Below are the code and all the weights of a small trained network. Each question names an input and a class and asks about switching units off, where a switched-off unit gives its printed mean instead of its output.

import numpy as np


def w(rows, s, z=0):
    codes = np.array(rows[::2]) - 128.0
    scale = np.full(codes.shape[1], s)
    scale[-1] = z or s
    return codes * scale


def f(y):
    return np.maximum(y, 0)


def log_softmax(a):
    a = a - a.max(-1, keepdims=True)
    return a - np.log(np.exp(a).sum(-1, keepdims=True))


def net(x, mask):
    res = np.array(x, float).reshape(1, 7) / 4 @ E
    y = f(res @ A[0][:, :-1].T + A[0][:, -1])
    res = res + np.where(mask, y, B[0][:, -1]) @ B[0][:, :-1]
    return log_softmax(res[-1] @ U[:, :-1].T + U[:, -1])


A, B = {}, {}
E = w([
[179,96,150,135,74,179,149,156],'x0',
[136,128,128,224,154,142,27,98],'x1',
[143,108,195,203,99,101,129,139],'x2',
[134,61,200,177,143,36,204,122],'x3',
[207,170,87,145,150,50,134,113],'x4',
[122,11,139,90,101,67,43,124],'x5',
[2,105,89,166,94,111,175,117],'x6',
],0.0077)
A[0] = w([
[158,206,57,8,151,184,114,124,23],'neuron 1',
[139,129,86,69,142,156,108,130,56],'neuron 2',
[227,135,125,129,172,99,132,120,94],'neuron 3',
[135,139,197,101,135,180,209,136,4],'neuron 4',
[147,185,160,124,117,181,215,132,119],'neuron 5',
[233,128,123,147,158,90,125,113,39],'neuron 6',
[175,129,126,137,140,113,130,120,69],'neuron 7',
[129,65,186,74,151,90,40,118,34],'neuron 8',
[99,123,100,127,158,126,172,114,29],'neuron 9',
[153,223,102,157,103,107,110,128,83],'neuron 10',
[202,157,138,144,129,94,124,131,66],'neuron 11',
[142,148,119,196,166,189,33,112,33],'neuron 12',
[25,141,135,140,162,100,174,115,30],'neuron 13',
[118,136,131,151,127,130,60,121,45],'neuron 14',
[130,132,120,153,134,156,82,117,77],'neuron 15',
[209,159,162,130,151,98,126,129,77],'neuron 16',
[135,51,77,183,93,128,176,135,29],'neuron 17',
[75,133,107,131,170,74,156,108,8],'neuron 18',
[80,180,89,152,119,93,175,124,116],'neuron 19',
],0.016,0.0038)
B[0] = w([
[131,207,97,5,118,196,115,65,255],'neuron 1',
[133,142,117,94,166,151,90,66,181],'neuron 2',
[182,172,158,167,131,86,117,85,198],'neuron 3',
[151,59,196,136,173,206,173,136,186],'neuron 4',
[150,116,194,124,132,172,196,207,213],'neuron 5',
[169,168,159,163,159,67,100,88,196],'neuron 6',
[152,142,133,131,136,97,124,115,155],'neuron 7',
[99,94,192,50,119,79,61,229,220],'neuron 8',
[111,134,146,131,180,117,147,107,159],'neuron 9',
[105,203,115,129,42,105,119,215,188],'neuron 10',
[161,160,140,158,144,87,115,101,179],'neuron 11',
[112,107,82,234,135,211,59,125,220],'neuron 12',
[124,103,48,147,191,72,184,90,208],'neuron 13',
[124,84,117,178,143,159,90,146,170],'neuron 14',
[127,113,104,168,141,160,91,132,168],'neuron 15',
[191,146,149,161,144,96,120,89,188],'neuron 16',
[149,87,112,104,54,149,147,42,182],'neuron 17',
[83,119,99,128,186,91,126,114,178],'neuron 18',
[80,162,101,147,140,82,156,198,196],'neuron 19',
],0.023,0.013)
U = w([
[217,191,180,209,130,47,67,86,179],'0',
[111,128,99,233,121,187,28,134,160],'1',
[102,54,126,133,3,93,150,49,57],'2',
[58,117,79,169,170,51,188,105,154],'3',
[162,109,208,156,145,188,198,159,151],'4',
[100,62,182,101,101,61,47,154,172],'5',
[134,223,108,74,134,190,101,90,134],'6',
[125,233,124,166,103,142,155,215,5],'7',
],0.0064,0.0022)

Each question gives the input, the list of numbers given to net, and the class t.
The units are the neurons (one row each of A and B). Each row of codes is followed by its name. A weight is (code - 128) times the scale printed after its matrix; where a second scale follows, it is the last column's (A, B and U).
mask holds one flag per neuron, in row order. A switched-off neuron (its flag False) gives its mean, the last column of its row in B, instead of its output. The means were averaged over made-up inputs and are rounded, as every weight is.
A unit's drop is (log p(t) with every unit on - log p(t) with that unit switched off) / (log p(t) with every unit on - log p(t) with every unit switched off).
The circuit of an input: a set's keep is (log p(t) with only the set's units on - log p(t) with every unit switched off) / (log p(t) with every unit on - log p(t) with every unit switched off). Starting from the 12 units with the biggest drops (on a tie, the unit counted first), units are removed one at a time, each time the one whose removal leaves the highest keep (on an exact tie, the one counted first), for as long as the keep stays at least 0.8.
units of the circuit, in order: the units of the circuit, biggest drop first
unit that matters most: the unit with the biggest drop
k most important neurons: the k neurons with the biggest drops, biggest first
drop of u: that unit's drop, to one decimal
input [4,7,-2,7,-5,4,2], class 5: unit that matters most => neuron 8
input [-4,-4,-1,8,-8,-8,-1], class 4: 2 most important neurons => (neuron 4; neuron 5)
input [-6,-5,-5,-3,0,1,6], class 3: 2 most important neurons => (neuron 13; neuron 19)
input [3,1,-5,2,-2,1,0], class 5: units of the circuit, in order => (neuron 1; neuron 12; neuron 3)
input [4,5,-2,5,-6,6,5], class 5: 2 most important neurons => (neuron 8; neuron 1)
input [2,-8,8,-1,7,-8,7], class 4: 2 most important neurons => (neuron 5; neuron 4)
input [3,3,-4,-3,7,-2,8], class 7: 2 most important neurons => (neuron 10; neuron 19)
input [8,-3,5,2,-4,-2,8], class 4: 2 most important neurons => (neuron 4; neuron 5)
input [8,-6,-5,3,3,-6,-5], class 4: 2 most important neurons => (neuron 5; neuron 4)
input [8,4,-7,0,8,-1,5], class 7: 3 most important neurons => (neuron 10; neuron 16; neuron 1)
input [-7,-5,-5,-1,-4,-3,3], class 3: 3 most important neurons => (neuron 13; neuron 19; neuron 18)
input [-6,8,-1,2,0,2,-4], class 1: 2 most important neurons => (neuron 12; neuron 14)
input [6,2,-8,0,-8,7,7], class 5: drop of neuron 1 => 0.3
input [3,2,8,4,4,3,8], class 2: drop of neuron 17 => 1.1
input [0,-7,8,-1,0,-3,6], class 3: units of the circuit, in order => (neuron 13)
input [-6,8,6,-8,2,-5,-8], class 1: drop of neuron 12 => 6.5
